Here is a tiny trained network, its code and every weight. The questions are about switching its units off for an input and a target symbol, where a switched-off unit gives its printed mean instead of its output.

import numpy as np


def w(rows, s, z=0):
    codes = np.array(rows[::2]) - 128.0
    scale = np.full(codes.shape[1], s)
    scale[-1] = z or s
    return codes * scale


def norm(h):
    return h / np.sqrt((h * h).mean(-1, keepdims=True) + 1e-5)


def f(y):
    return np.maximum(y, 0)


def softmax(a):
    e = np.exp(a - a.max(-1, keepdims=True))
    return e / e.sum(-1, keepdims=True)


def log_softmax(a):
    a = a - a.max(-1, keepdims=True)
    return a - np.log(np.exp(a).sum(-1, keepdims=True))


def net(x, mask):
    ids = ['Θαεζημξστ'.index(c) for c in x.split()]
    T = len(ids)
    res = E[ids] + P[:T]
    u = 0
    for l in range(2):
        q, k, v = (norm(res) @ M[l].T for M in (Q, K, V))
        z = softmax(np.where(np.tri(T) > 0, q @ k.T / 2**0.5, -1e9)) @ v
        res = res + np.where(mask[u], z, O[l][:, -1]) @ O[l][:, :-1]
        u += 1
        y = f(norm(res) @ A[l][:, :-1].T + A[l][:, -1])
        res = res + np.where(mask[u : u + 8], y, B[l][:, -1]) @ B[l][:, :-1]
        u += 8
    return log_softmax(norm(res)[-1] @ U[:, :-1].T + U[:, -1])


Q, K, V, O, A, B = {}, {}, {}, {}, {}, {}
E = w([
[126,172,137],'Θ',
[134,148,144],'α',
[164,131,83],'ε',
[167,127,127],'ζ',
[130,168,106],'η',
[97,9,167],'μ',
[93,169,126],'ξ',
[93,158,143],'σ',
[100,164,98],'τ',
],0.012)
P = w([
[70,138,87],'0',
[179,254,221],'1',
[65,130,86],'2',
[169,199,188],'3',
[66,125,82],'4',
[175,172,167],'5',
[66,128,84],'6',
[177,155,150],'7',
[64,121,81],'8',
[181,140,141],'9',
],0.008)
Q[0] = w([
[244,175,157],'L0H1',
[190,117,86],'L0H1',
],0.012)
K[0] = w([
[176,226,3],'L0H1',
[193,104,80],'L0H1',
],0.0076)
V[0] = w([
[169,253,100],'L0H1',
[51,37,194],'L0H1',
],0.0053)
O[0] = w([
[166,202,171,254],'L0H1',
[85,2,96,55],'L0H1',
],0.0058,0.0023)
A[0] = w([
[214,103,220,2],'L0N1',
[95,146,204,155],'L0N2',
[133,129,127,100],'L0N3',
[180,32,254,157],'L0N4',
[187,47,43,76],'L0N5',
[132,115,202,37],'L0N6',
[170,151,221,59],'L0N7',
[99,45,41,89],'L0N8',
],0.0081,0.0046)
B[0] = w([
[76,195,151,146],'L0N1',
[168,127,151,252],'L0N2',
[129,145,123,128],'L0N3',
[150,255,98,206],'L0N4',
[77,145,190,172],'L0N5',
[123,155,114,136],'L0N6',
[148,104,189,220],'L0N7',
[70,43,103,226],'L0N8',
],0.0093,0.0027)
Q[1] = w([
[26,254,137],'L1H1',
[110,143,61],'L1H1',
],0.0053)
K[1] = w([
[3,138,177],'L1H1',
[97,141,94],'L1H1',
],0.0081)
V[1] = w([
[194,89,158],'L1H1',
[241,168,2],'L1H1',
],0.003)
O[1] = w([
[63,148,116,3],'L1H1',
[64,4,51,116],'L1H1',
],0.0039,0.0013)
A[1] = w([
[120,68,254,153],'L1N1',
[221,146,147,58],'L1N2',
[176,164,144,213],'L1N3',
[172,119,37,4],'L1N4',
[116,127,206,157],'L1N5',
[82,163,155,230],'L1N6',
[163,149,176,86],'L1N7',
[132,134,123,49],'L1N8',
],0.0096,0.0025)
B[1] = w([
[153,172,3,166],'L1N1',
[92,55,123,208],'L1N2',
[115,68,99,253],'L1N3',
[194,104,145,140],'L1N4',
[183,94,125,187],'L1N5',
[145,74,163,236],'L1N6',
[218,128,129,200],'L1N7',
[126,135,158,128],'L1N8',
],0.008,0.0054)
U = w([
[176,195,187,198],'Θ',
[186,53,168,104],'α',
[187,137,4,78],'ε',
[166,51,64,2],'ζ',
[114,209,69,105],'η',
[66,49,93,199],'μ',
[70,183,170,154],'ξ',
[83,92,250,71],'σ',
[91,185,90,138],'τ',
],0.013,0.0053)

Each question gives the input, a string of symbols that net reads in full, and the target symbol t.
The units are the heads (2 rows each of Q, K, V and O) and the neurons (one row each of A and B). Each row of codes is followed by its name. A weight is (code - 128) times the scale printed after its matrix; where a second scale follows, it is the last column's (O, A, B and U).
mask holds one flag per unit, layer by layer, with each layer's heads first. A switched-off unit (its flag False) gives its mean, the last column of its rows in O or B, instead of its output. The means were averaged over made-up inputs and are rounded, as every weight is.
A unit's drop is (log p(t) with every unit on - log p(t) with that unit switched off) / (log p(t) with every unit on - log p(t) with every unit switched off).
The circuit of an input: a set's keep is (log p(t) with only the set's units on - log p(t) with every unit switched off) / (log p(t) with every unit on - log p(t) with every unit switched off). Starting from the 12 units with the biggest drops (on a tie, the unit counted first), units are removed one at a time, each time the one whose removal leaves the highest keep (on an exact tie, the one counted first), for as long as the keep stays at least 0.8.
circuit, biggest first: the units of the circuit, biggest drop first
most important unit: the unit with the biggest drop
top k neurons: the k neurons with the biggest drops, biggest first
k most important neurons of layer l: the k neurons of layer l with the biggest drops, biggest first
drop of u: that unit's drop, to one decimal
input ε ξ ε η ε μ ε μ ξ μ, target ε: most important unit	L1N1
input τ ε ζ ε ζ μ, target Θ: top 3 neurons	[L0N4 L0N1 L1N1]
input ξ τ μ σ σ μ ε, target μ: circuit, biggest first	[L0H1 L0N5]
input η Θ ε ζ σ τ ξ ξ Θ, target Θ: circuit, biggest first	[L0N8 L1N1]
input η η ζ ε ξ, target ξ: circuit, biggest first	[L1N1 L0H1]
input τ η ζ α ξ σ ζ α ε μ, target Θ: top 2 neurons	[L0N4 L0N1]
input ξ α ξ ε η σ σ, target σ: top 2 neurons	[L1N6 L0N4]
input σ ξ σ, target σ: top 2 neurons	[L0N7 L1N6]
input τ η ξ, target ξ: 2 most important neurons of layer 0	[L0N7 L0N4]
input ξ ζ ξ α Θ ξ, target α: 2 most important neurons of layer 0	[L0N4 L0N5]
input ζ ε ε ε ξ α τ, target η: drop of L1N7	-0.2
input η ζ τ α τ μ μ μ, target ε: drop of L0N5	0.5
input ζ μ ζ, target μ: drop of L0H1	1.7
input ε ε Θ, target Θ: drop of L1N8	0.0
input ζ μ σ Θ σ ξ Θ, target μ: circuit, biggest first	[L0H1]
